Here is a tiny trained network, its code and every weight. The questions are about switching its units off for an input and a target symbol, where a switched-off unit gives its printed mean instead of its output.

import numpy as np


def w(rows, s, z=0):
    codes = np.array(rows[::2]) - 128.0
    scale = np.full(codes.shape[1], s)
    scale[-1] = z or s
    return codes * scale


def norm(h):
    return h / np.sqrt((h * h).mean(-1, keepdims=True) + 1e-5)


def f(y):
    return y / 2 * (1 + np.tanh(0.7978845608 * (y + 0.044715 * y**3)))


def softmax(a):
    e = np.exp(a - a.max(-1, keepdims=True))
    return e / e.sum(-1, keepdims=True)


def log_softmax(a):
    a = a - a.max(-1, keepdims=True)
    return a - np.log(np.exp(a).sum(-1, keepdims=True))


def net(x, mask):
    ids = ['αγδεηθλμξπσφψ'.index(c) for c in x.split()]
    T = len(ids)
    res = E[ids] + P[:T]
    q, k, v = (norm(res) @ M[0].T for M in (Q, K, V))
    z = softmax(np.where(np.tri(T) > 0, q @ k.T / 4**0.5, -1e9)) @ v
    res = res + np.where(mask[0], z, O[0][:, -1]) @ O[0][:, :-1]
    y = f(norm(res) @ A[0][:, :-1].T + A[0][:, -1])
    res = res + np.where(mask[1:17], y, B[0][:, -1]) @ B[0][:, :-1]
    return log_softmax(norm(res)[-1] @ U[:, :-1].T + U[:, -1])


Q, K, V, O, A, B = {}, {}, {}, {}, {}, {}
E = w([
[128,130,115,141],'α',
[123,131,125,119],'γ',
[115,131,128,127],'δ',
[137,128,113,114],'ε',
[124,131,122,134],'η',
[129,130,121,122],'θ',
[120,132,119,127],'λ',
[129,129,119,130],'μ',
[133,129,118,108],'ξ',
[114,131,124,145],'π',
[232,108,194,250],'σ',
[97,133,136,127],'φ',
[117,133,130,121],'ψ',
],0.017)
P = w([
[125,54,120,131],'0',
[133,190,113,135],'1',
[138,48,146,132],'2',
[116,155,75,133],'3',
[163,190,168,136],'4',
[110,95,81,128],'5',
[131,199,154,254],'6',
],0.0085)
Q[0] = w([
[222,175,220,198],'head 1',
[83,105,75,90],'head 1',
[182,254,180,249],'head 1',
[63,93,23,72],'head 1',
],0.02)
K[0] = w([
[55,152,7,106],'head 1',
[164,125,188,143],'head 1',
[72,46,64,118],'head 1',
[185,110,217,165],'head 1',
],0.02)
V[0] = w([
[108,130,131,159],'head 1',
[80,135,119,204],'head 1',
[91,137,130,7],'head 1',
[6,140,199,141],'head 1',
],0.02)
O[0] = w([
[117,161,127,146,151],'head 1',
[93,188,119,173,249],'head 1',
[201,85,75,49,248],'head 1',
[175,253,105,105,105],'head 1',
],0.021,0.002)
A[0] = w([
[173,134,159,69,129],'neuron 1',
[183,96,177,161,125],'neuron 2',
[209,140,255,217,213],'neuron 3',
[129,138,149,125,121],'neuron 4',
[96,122,103,185,63],'neuron 5',
[112,184,103,129,114],'neuron 6',
[127,137,138,129,112],'neuron 7',
[108,139,168,128,102],'neuron 8',
[169,178,125,91,2],'neuron 9',
[145,116,137,142,143],'neuron 10',
[85,185,92,173,122],'neuron 11',
[63,134,73,94,151],'neuron 12',
[92,139,132,98,147],'neuron 13',
[159,122,78,160,142],'neuron 14',
[127,88,176,144,29],'neuron 15',
[124,136,115,111,89],'neuron 16',
],0.022,0.0047)
B[0] = w([
[158,179,100,91,242],'neuron 1',
[122,180,140,158,157],'neuron 2',
[255,106,118,153,196],'neuron 3',
[137,116,119,142,122],'neuron 4',
[124,144,110,51,191],'neuron 5',
[191,132,135,82,211],'neuron 6',
[133,114,120,131,122],'neuron 7',
[145,101,125,106,141],'neuron 8',
[83,61,206,172,207],'neuron 9',
[123,144,135,135,138],'neuron 10',
[28,116,107,158,255],'neuron 11',
[158,132,129,96,164],'neuron 12',
[150,120,115,132,135],'neuron 13',
[109,142,155,89,182],'neuron 14',
[159,186,144,172,153],'neuron 15',
[137,116,141,125,133],'neuron 16',
],0.036,0.0074)
U = w([
[132,97,97,172,238],'α',
[184,170,54,75,118],'γ',
[51,107,194,124,164],'δ',
[126,41,157,135,165],'ε',
[131,74,49,144,123],'η',
[119,150,177,176,253],'θ',
[33,112,86,90,128],'λ',
[248,141,143,179,32],'μ',
[159,23,111,94,67],'ξ',
[111,206,67,176,82],'π',
[125,130,136,139,115],'σ',
[95,241,177,129,47],'φ',
[166,104,237,82,92],'ψ',
],0.017,0.0051)

Each question gives the input, a string of symbols that net reads in full, and the target symbol t.
The units are the heads (4 rows each of Q, K, V and O) and the neurons (one row each of A and B). Each row of codes is followed by its name. A weight is (code - 128) times the scale printed after its matrix; where a second scale follows, it is the last column's (O, A, B and U).
mask holds one flag per unit, heads first, then neurons. A switched-off unit (its flag False) gives its mean, the last column of its rows in O or B, instead of its output. The means were averaged over made-up inputs and are rounded, as every weight is.
A unit's drop is (log p(t) with every unit on - log p(t) with that unit switched off) / (log p(t) with every unit on - log p(t) with every unit switched off).
The circuit of an input: a set's keep is (log p(t) with only the set's units on - log p(t) with every unit switched off) / (log p(t) with every unit on - log p(t) with every unit switched off). Starting from the 12 units with the biggest drops (on a tie, the unit counted first), units are removed one at a time, each time the one whose removal leaves the highest keep (on an exact tie, the one counted first), for as long as the keep stays at least 0.8.
units of the circuit, in order: the units of the circuit, biggest drop first
k most important neurons: the k neurons with the biggest drops, biggest first
input δ γ γ δ γ, target δ: 3 most important neurons -> (neuron 11; neuron 9; neuron 6)
input ξ μ α η π γ, target π: 3 most important neurons -> (neuron 11; neuron 3; neuron 9)
input ψ γ η π ψ, target π: units of the circuit, in order -> (head 1; neuron 11; neuron 3)
input γ φ δ ξ α ε, target α: 2 most important neurons -> (neuron 3; neuron 11)
input γ φ δ, target φ: units of the circuit, in order -> (neuron 9; head 1)
input ψ λ ξ λ η ξ, target η: 2 most important neurons -> (neuron 3; neuron 11)
input ψ θ φ α, target φ: units of the circuit, in order -> (head 1; neuron 9)
input α λ ε γ φ, target γ: units of the circuit, in order -> (head 1; neuron 9)
input γ γ γ α ξ, target α: 3 most important neurons -> (neuron 3; neuron 11; neuron 1)
input γ γ γ φ ψ η, target ψ: 2 most important neurons -> (neuron 9; neuron 11)
input ε λ θ γ ψ γ η, target γ: units of the circuit, in order -> (neuron 9)
input φ δ φ ψ, target φ: units of the circuit, in order -> (head 1; neuron 9)
input ψ γ δ, target γ: 3 most important neurons -> (neuron 11; neuron 9; neuron 1)
input γ φ γ, target φ: units of the circuit, in order -> (neuron 9; head 1)
input γ δ π ψ α μ γ, target μ: units of the circuit, in order -> (neuron 3)
input θ η φ γ, target φ: units of the circuit, in order -> (head 1; neuron 9)
input λ μ γ, target μ: units of the circuit, in order -> (head 1; neuron 3; neuron 15)
input π λ γ, target λ: units of the circuit, in order -> (head 1; neuron 11)
input δ γ θ ψ, target θ: 2 most important neurons -> (neuron 15; neuron 3)
input ψ γ π λ λ γ, target λ: most important neuron -> (neuron 11)
input ε γ δ φ μ, target φ: 3 most important neurons -> (neuron 9; neuron 11; neuron 6)
